Below are the code and all the weights of a small trained network. Each question names an input and a class and asks about switching units off, where a switched-off unit gives its printed mean instead of its output.

import numpy as np


def w(rows, s, z=0):
    codes = np.array(rows[::2]) - 128.0
    scale = np.full(codes.shape[1], s)
    scale[-1] = z or s
    return codes * scale


def norm(h):
    return h / np.sqrt((h * h).mean(-1, keepdims=True) + 1e-5)


def f(y):
    return y / 2 * (1 + np.tanh(0.7978845608 * (y + 0.044715 * y**3)))


def log_softmax(a):
    a = a - a.max(-1, keepdims=True)
    return a - np.log(np.exp(a).sum(-1, keepdims=True))


def net(x, mask):
    res = np.array(x, float).reshape(1, 3) / 4 @ E
    u = 0
    for l in range(3):
        y = f(norm(res) @ A[l][:, :-1].T + A[l][:, -1])
        res = res + np.where(mask[u : u + 9], y, B[l][:, -1]) @ B[l][:, :-1]
        u += 9
    return log_softmax(norm(res)[-1] @ U[:, :-1].T + U[:, -1])


A, B = {}, {}
E = w([
[98,227,202,168,97,83,107,56],'x0',
[145,203,60,183,129,140,255,77],'x1',
[123,149,37,8,89,216,158,67],'x2',
],0.008)
A[0] = w([
[174,148,98,146,139,144,128,165,77],'0.n0',
[128,69,145,118,153,108,78,254,83],'0.n1',
[194,182,42,81,85,140,222,49,75],'0.n2',
[138,143,152,170,88,89,144,139,50],'0.n3',
[72,152,118,154,160,156,125,85,52],'0.n4',
[121,56,109,124,209,132,117,219,1],'0.n5',
[137,18,86,89,151,128,163,203,15],'0.n6',
[99,149,175,23,87,163,80,90,134],'0.n7',
[144,188,225,194,130,52,125,113,76],'0.n8',
],0.0091,0.0051)
B[0] = w([
[127,136,139,102,107,169,107,130,128],'0.n0',
[191,185,189,121,212,86,204,121,225],'0.n1',
[2,124,83,65,204,108,84,153,255],'0.n2',
[115,170,144,155,102,158,138,174,145],'0.n3',
[115,96,161,111,125,119,176,169,129],'0.n4',
[177,52,199,104,101,190,173,103,189],'0.n5',
[80,44,129,88,103,51,221,167,206],'0.n6',
[177,139,77,109,105,236,52,68,203],'0.n7',
[98,149,156,220,78,102,61,59,239],'0.n8',
],0.0089,0.008)
A[1] = w([
[198,43,106,163,129,157,154,248,88],'1.n0',
[149,150,27,164,188,159,180,164,72],'1.n1',
[110,109,151,174,129,92,120,146,31],'1.n2',
[118,134,195,83,228,87,70,101,89],'1.n3',
[166,57,157,49,77,107,188,254,149],'1.n4',
[197,54,143,96,85,55,206,193,4],'1.n5',
[114,162,126,87,202,154,172,179,75],'1.n6',
[102,191,171,46,162,93,232,197,91],'1.n7',
[140,140,150,163,174,101,149,200,45],'1.n8',
],0.0087,0.0039)
B[1] = w([
[151,74,188,121,194,113,218,65,186],'1.n0',
[112,90,47,69,57,150,92,52,146],'1.n1',
[81,99,109,155,131,107,129,110,142],'1.n2',
[172,150,89,136,119,137,213,225,177],'1.n3',
[136,39,149,161,194,113,135,96,255],'1.n4',
[255,53,136,167,97,161,142,88,218],'1.n5',
[106,96,130,118,174,149,109,130,172],'1.n6',
[160,118,143,129,66,184,49,128,212],'1.n7',
[106,113,106,121,109,148,137,19,144],'1.n8',
],0.0083,0.0063)
A[2] = w([
[166,255,181,105,183,99,159,213,48],'2.n0',
[98,162,188,204,139,34,140,147,11],'2.n1',
[141,146,109,112,183,134,147,163,74],'2.n2',
[80,115,159,205,162,98,131,143,3],'2.n3',
[187,95,168,86,192,167,56,175,12],'2.n4',
[75,148,193,194,151,53,106,170,62],'2.n5',
[99,135,165,249,154,58,113,141,138],'2.n6',
[77,131,91,174,53,153,66,144,74],'2.n7',
[10,139,123,37,188,161,226,94,143],'2.n8',
],0.0095,0.0016)
B[2] = w([
[127,224,149,112,121,131,117,199,137],'2.n0',
[98,135,80,226,30,153,194,101,229],'2.n1',
[119,126,152,121,131,105,107,146,131],'2.n2',
[159,109,112,183,106,136,134,109,183],'2.n3',
[134,160,189,159,123,100,174,133,171],'2.n4',
[167,159,70,156,111,188,253,79,218],'2.n5',
[136,115,43,153,72,146,168,110,254],'2.n6',
[192,92,136,83,107,123,120,110,188],'2.n7',
[65,67,78,184,127,57,80,153,247],'2.n8',
],0.011,0.0078)
U = w([
[168,155,155,51,90,207,40,68,124],'0',
[128,185,103,192,61,146,196,100,185],'1',
[189,42,217,108,180,129,197,123,183],'2',
[88,171,164,113,158,113,136,175,43],'3',
[100,169,159,78,134,96,147,176,34],'4',
[174,219,235,80,153,136,143,220,109],'5',
[102,173,160,96,167,106,136,173,1],'6',
[5,83,68,74,170,83,81,147,173],'7',
],0.017,0.0095)

Each question gives the input, the list of numbers given to net, and the class t.
The units are the neurons (one row each of A and B). Each row of codes is followed by its name. A weight is (code - 128) times the scale printed after its matrix; where a second scale follows, it is the last column's (A, B and U).
mask holds one flag per neuron, layer by layer. A switched-off neuron (its flag False) gives its mean, the last column of its row in B, instead of its output. The means were averaged over made-up inputs and are rounded, as every weight is.
A unit's drop is (log p(t) with every unit on - log p(t) with that unit switched off) / (log p(t) with every unit on - log p(t) with every unit switched off).
The circuit of an input: a set's keep is (log p(t) with only the set's units on - log p(t) with every unit switched off) / (log p(t) with every unit on - log p(t) with every unit switched off). Starting from the 12 units with the biggest drops (on a tie, the unit counted first), units are removed one at a time, each time the one whose removal leaves the highest keep (on an exact tie, the one counted first), for as long as the keep stays at least 0.8.
units of the circuit, in order: the units of the circuit, biggest drop first
top k neurons: the k neurons with the biggest drops, biggest first
top k neurons in layer l: the k neurons of layer l with the biggest drops, biggest first
drop when u is switched off: that unit's drop, to one decimal
input [5,-8,4], class 0: units of the circuit, in order -> (0.n7)
input [2,-7,-2], class 5: units of the circuit, in order -> (2.n0 1.n3 0.n1)
input [-3,2,-5], class 2: top 2 neurons -> (0.n5 1.n5)
input [5,-8,0], class 5: top 4 neurons -> (0.n7 1.n3 0.n1 2.n4)
input [-4,3,-1], class 2: top 2 neurons -> (0.n6 1.n5)
input [2,-1,0], class 0: top 2 neurons in layer 0 -> (0.n7 0.n1)
input [-2,-3,8], class 7: top 2 neurons in layer 1 -> (1.n7 1.n5)
input [0,-5,-2], class 5: top 2 neurons -> (0.n6 2.n0)
input [-1,-6,-6], class 1: top 2 neurons in layer 0 -> (0.n6 0.n8)
input [7,-1,8], class 7: top 2 neurons in layer 0 -> (0.n2 0.n8)
input [1,-7,2], class 5: drop when 2.n3 is switched off -> 0.0
input [8,-3,7], class 0: drop when 0.n7 is switched off -> 2.4
input [-4,-4,4], class 2: drop when 0.n2 is switched off -> 0.1
input [2,-5,8], class 0: units of the circuit, in order -> (0.n7)
input [3,-7,3], class 0: drop when 0.n7 is switched off -> 3.3
